Below are the code and all the weights of a small trained network. Each question names an input and a class and asks about switching units off, where a switched-off unit gives its printed mean instead of its output.

import numpy as np


def w(rows, s, z=0):
    codes = np.array(rows[::2]) - 128.0
    scale = np.full(codes.shape[1], s)
    scale[-1] = z or s
    return codes * scale


def norm(h):
    return h / np.sqrt((h * h).mean(-1, keepdims=True) + 1e-5)


def f(y):
    return np.maximum(y, 0)


def log_softmax(a):
    a = a - a.max(-1, keepdims=True)
    return a - np.log(np.exp(a).sum(-1, keepdims=True))


def net(x, mask):
    res = np.array(x, float).reshape(1, 3) / 4 @ E
    u = 0
    for l in range(3):
        y = f(norm(res) @ A[l][:, :-1].T + A[l][:, -1])
        res = res + np.where(mask[u : u + 12], y, B[l][:, -1]) @ B[l][:, :-1]
        u += 12
    return log_softmax(norm(res)[-1] @ U[:, :-1].T + U[:, -1])


A, B = {}, {}
E = w([
[128,56,142,1],'x0',
[107,96,182,140],'x1',
[163,175,174,114],'x2',
],0.0062)
A[0] = w([
[122,187,72,70,20],'0.n1',
[132,222,128,70,140],'0.n2',
[79,134,164,140,5],'0.n3',
[141,152,198,122,127],'0.n4',
[123,45,61,123,138],'0.n5',
[17,95,89,141,225],'0.n6',
[146,2,206,133,215],'0.n7',
[143,88,110,112,220],'0.n8',
[165,162,210,96,205],'0.n9',
[171,144,67,62,60],'0.n10',
[47,85,66,137,76],'0.n11',
[108,173,96,127,103],'0.n12',
],0.0076,0.0014)
B[0] = w([
[194,41,33,153,175],'0.n1',
[56,184,96,91,200],'0.n2',
[140,67,130,90,146],'0.n3',
[101,232,141,172,194],'0.n4',
[134,197,131,96,216],'0.n5',
[141,254,97,162,221],'0.n6',
[164,115,178,164,254],'0.n7',
[245,111,105,145,192],'0.n8',
[102,166,72,107,231],'0.n9',
[150,96,166,160,201],'0.n10',
[48,170,187,41,197],'0.n11',
[156,118,141,145,166],'0.n12',
],0.0053,0.0038)
A[1] = w([
[72,254,57,182,146],'1.n1',
[81,124,143,52,99],'1.n2',
[49,192,62,120,77],'1.n3',
[239,235,145,119,182],'1.n4',
[71,80,146,125,112],'1.n5',
[86,162,97,160,127],'1.n6',
[87,36,140,189,7],'1.n7',
[165,182,167,153,142],'1.n8',
[165,112,129,145,125],'1.n9',
[86,165,142,164,145],'1.n10',
[106,163,126,105,63],'1.n11',
[190,77,96,153,142],'1.n12',
],0.0076,0.0018)
B[1] = w([
[158,127,138,101,254],'1.n1',
[97,171,96,170,155],'1.n2',
[72,49,168,153,178],'1.n3',
[54,35,50,161,222],'1.n4',
[48,164,56,230,132],'1.n5',
[157,135,76,66,171],'1.n6',
[158,59,170,1,130],'1.n7',
[103,69,118,99,179],'1.n8',
[6,208,112,86,133],'1.n9',
[86,39,135,114,175],'1.n10',
[69,140,142,41,142],'1.n11',
[14,115,115,105,141],'1.n12',
],0.0044,0.0087)
A[2] = w([
[143,91,199,166,125],'2.n1',
[132,175,57,181,129],'2.n2',
[142,120,149,76,100],'2.n3',
[153,66,115,56,235],'2.n4',
[94,206,129,106,154],'2.n5',
[26,140,171,214,41],'2.n6',
[182,146,140,199,89],'2.n7',
[110,149,106,185,177],'2.n8',
[152,155,177,155,184],'2.n9',
[206,176,80,153,167],'2.n10',
[68,212,137,44,250],'2.n11',
[41,166,254,135,151],'2.n12',
],0.0086,0.0017)
B[2] = w([
[119,107,63,76,167],'2.n1',
[168,143,181,93,208],'2.n2',
[161,195,132,131,167],'2.n3',
[140,135,181,180,246],'2.n4',
[1,174,39,172,165],'2.n5',
[157,144,153,134,255],'2.n6',
[150,113,139,97,152],'2.n7',
[133,150,172,126,202],'2.n8',
[132,61,103,107,143],'2.n9',
[123,39,140,62,155],'2.n10',
[118,162,157,178,243],'2.n11',
[139,124,59,94,230],'2.n12',
],0.0086,0.0051)
U = w([
[217,174,253,128,186],'0',
[39,239,108,118,182],'1',
[149,65,64,33,141],'2',
[44,66,151,194,4],'3',
],0.015,0.0026)

Each question gives the input, the list of numbers given to net, and the class t.
The units are the neurons (one row each of A and B). Each row of codes is followed by its name. A weight is (code - 128) times the scale printed after its matrix; where a second scale follows, it is the last column's (A, B and U).
mask holds one flag per neuron, layer by layer. A switched-off neuron (its flag False) gives its mean, the last column of its row in B, instead of its output. The means were averaged over made-up inputs and are rounded, as every weight is.
A unit's drop is (log p(t) with every unit on - log p(t) with that unit switched off) / (log p(t) with every unit on - log p(t) with every unit switched off).
The circuit of an input: a set's keep is (log p(t) with only the set's units on - log p(t) with every unit switched off) / (log p(t) with every unit on - log p(t) with every unit switched off). Starting from the 12 units with the biggest drops (on a tie, the unit counted first), units are removed one at a time, each time the one whose removal leaves the highest keep (on an exact tie, the one counted first), for as long as the keep stays at least 0.8.
circuit, biggest first: the units of the circuit, biggest drop first
most important unit: the unit with the biggest drop
top k neurons: the k neurons with the biggest drops, biggest first
top k neurons in layer l: the k neurons of layer l with the biggest drops, biggest first
drop of u: that unit's drop, to one decimal
input [7,-3,-8], class 1: most important unit -> 0.n11
input [-4,3,-7], class 1: circuit, biggest first -> 0.n11, 1.n4
input [-3,0,3], class 3: circuit, biggest first -> 0.n6, 1.n4
input [4,2,-5], class 1: top 2 neurons in layer 0 -> 0.n11, 0.n1
input [-7,-3,-6], class 0: top 2 neurons -> 2.n2, 0.n2
input [6,5,-6], class 0: circuit, biggest first -> 2.n4, 1.n4
input [2,-3,5], class 1: top 2 neurons -> 0.n2, 0.n9
input [-7,-7,-6], class 0: top 2 neurons in layer 0 -> 0.n2, 0.n9
input [0,4,3], class 2: top 2 neurons in layer 0 -> 0.n7, 0.n6
input [-4,5,2], class 2: top 2 neurons in layer 0 -> 0.n6, 0.n8
input [-1,-8,-7], class 2: top 2 neurons in layer 2 -> 2.n10, 2.n2
input [2,-3,-4], class 1: top 3 neurons -> 0.n11, 0.n5, 1.n10
input [7,-7,-1], class 0: top 2 neurons -> 2.n4, 1.n4
input [8,0,-6], class 0: top neuron -> 0.n8
input [0,2,2], class 3: top 2 neurons -> 1.n4, 0.n11
input [1,-3,0], class 3: top 2 neurons in layer 1 -> 1.n12, 1.n6
input [2,2,-2], class 3: top 2 neurons -> 1.n4, 0.n7
input [-1,0,2], class 3: top 2 neurons in layer 0 -> 0.n11, 0.n6
input [0,-5,-3], class 2: top 2 neurons -> 0.n1, 2.n11
input [1,7,-4], class 2: most important unit -> 0.n7
input [1,-5,-6], class 1: top 2 neurons in layer 0 -> 0.n11, 0.n5
input [1,-2,3], class 3: top 2 neurons -> 1.n3, 0.n10
input [-4,4,-7], class 1: top 3 neurons -> 0.n11, 0.n6, 1.n4
input [8,-3,-8], class 0: top 2 neurons -> 0.n8, 2.n4
input [-2,5,5], class 1: top 2 neurons -> 0.n4, 0.n9
input [-1,8,-5], class 2: drop of 0.n7 -> 0.5
